Here is a tiny trained network, its code and every weight. The questions are about switching its units off for an input and a class, where a switched-off unit gives its printed mean instead of its output.

import numpy as np


def w(rows, s, z=0):
    codes = np.array(rows[::2]) - 128.0
    scale = np.full(codes.shape[1], s)
    scale[-1] = z or s
    return codes * scale


def f(y):
    return np.maximum(y, 0)


def log_softmax(a):
    a = a - a.max(-1, keepdims=True)
    return a - np.log(np.exp(a).sum(-1, keepdims=True))


def net(x, mask):
    res = np.array(x, float).reshape(1, 3) / 4 @ E
    y = f(res @ A[0][:, :-1].T + A[0][:, -1])
    res = res + np.where(mask, y, B[0][:, -1]) @ B[0][:, :-1]
    return log_softmax(res[-1] @ U[:, :-1].T + U[:, -1])


A, B = {}, {}
E = w([
[38,154,32,172,109,85,253],'x0',
[146,36,237,222,81,119,206],'x1',
[57,149,229,92,249,207,195],'x2',
],0.008)
A[0] = w([
[105,248,40,39,200,207,43,34],'N1',
[205,112,198,101,121,160,79,155],'N2',
[29,135,94,158,105,89,213,31],'N3',
[121,158,140,123,144,206,150,244],'N4',
[49,110,62,135,105,116,194,213],'N5',
[33,104,77,213,106,125,199,52],'N6',
[189,49,193,106,140,180,44,35],'N7',
[211,86,209,130,145,191,23,10],'N8',
[69,131,93,159,126,112,171,44],'N9',
[49,151,238,102,236,211,188,69],'N10',
[127,182,110,184,124,144,158,82],'N11',
[36,122,195,87,203,194,170,2],'N12',
[205,111,72,151,2,12,75,44],'N13',
[60,130,100,163,152,40,200,42],'N14',
[150,18,230,202,80,141,177,4],'N15',
[71,154,166,84,132,169,138,79],'N16',
[122,69,181,144,122,102,170,238],'N17',
[144,49,203,210,107,149,184,66],'N18',
],0.008,0.0074)
B[0] = w([
[106,169,51,57,19,24,186,241],'N1',
[130,181,216,112,165,210,141,226],'N2',
[207,188,93,118,167,198,190,192],'N3',
[97,87,231,160,65,132,79,231],'N4',
[110,127,229,96,173,210,143,251],'N5',
[184,167,107,89,181,190,176,202],'N6',
[195,200,75,113,177,216,196,201],'N7',
[203,204,88,114,187,201,191,209],'N8',
[189,157,73,123,132,157,157,159],'N9',
[212,29,4,237,71,116,85,254],'N10',
[150,162,99,138,122,150,146,145],'N11',
[220,102,20,223,101,117,103,197],'N12',
[203,13,98,249,97,139,68,248],'N13',
[171,199,80,139,171,185,152,183],'N14',
[130,187,2,59,73,25,185,207],'N15',
[165,90,76,174,123,108,130,163],'N16',
[67,126,212,66,83,95,109,241],'N17',
[55,172,27,64,56,24,180,208],'N18',
],0.0074,0.009)
U = w([
[176,49,97,247,107,138,115,96],'0',
[164,203,127,100,184,239,171,105],'1',
[110,171,98,49,83,14,161,95],'2',
[60,76,218,102,123,165,76,255],'3',
[100,112,149,134,226,108,107,98],'4',
],0.013,0.021)

Each question gives the input, the list of numbers given to net, and the class t.
The units are the neurons (one row each of A and B). Each row of codes is followed by its name. A weight is (code - 128) times the scale printed after its matrix; where a second scale follows, it is the last column's (A, B and U).
mask holds one flag per neuron, in row order. A switched-off neuron (its flag False) gives its mean, the last column of its row in B, instead of its output. The means were averaged over made-up inputs and are rounded, as every weight is.
A unit's drop is (log p(t) with every unit on - log p(t) with that unit switched off) / (log p(t) with every unit on - log p(t) with every unit switched off).
The circuit of an input: a set's keep is (log p(t) with only the set's units on - log p(t) with every unit switched off) / (log p(t) with every unit on - log p(t) with every unit switched off). Starting from the 12 units with the biggest drops (on a tie, the unit counted first), units are removed one at a time, each time the one whose removal leaves the highest keep (on an exact tie, the one counted first), for as long as the keep stays at least 0.8.
units of the circuit, in order: the units of the circuit, biggest drop first
k most important neurons: the k neurons with the biggest drops, biggest first
drop when u is switched off: that unit's drop, to one decimal
input [-3,4,5], class 0: units of the circuit, in order -> N10
input [1,4,2], class 2: 4 most important neurons -> N18; N15; N13; N2
input [6,-4,-6], class 0: 2 most important neurons -> N13; N2
input [-3,7,7], class 0: 3 most important neurons -> N10; N12; N1
input [-4,8,-7], class 2: 3 most important neurons -> N15; N18; N10
input [0,0,-3], class 3: 2 most important neurons -> N10; N12
input [-2,5,3], class 2: 3 most important neurons -> N15; N18; N13
input [6,6,7], class 0: 2 most important neurons -> N10; N12
input [-4,6,-2], class 2: 2 most important neurons -> N15; N18
input [3,1,0], class 3: drop when N7 is switched off -> 0.2
input [-3,1,-2], class 3: drop when N3 is switched off -> 0.1
input [2,-4,-7], class 0: drop when N13 is switched off -> 0.8
input [0,-1,6], class 0: drop when N5 is switched off -> 0.0
input [4,7,-5], class 2: units of the circuit, in order -> N15
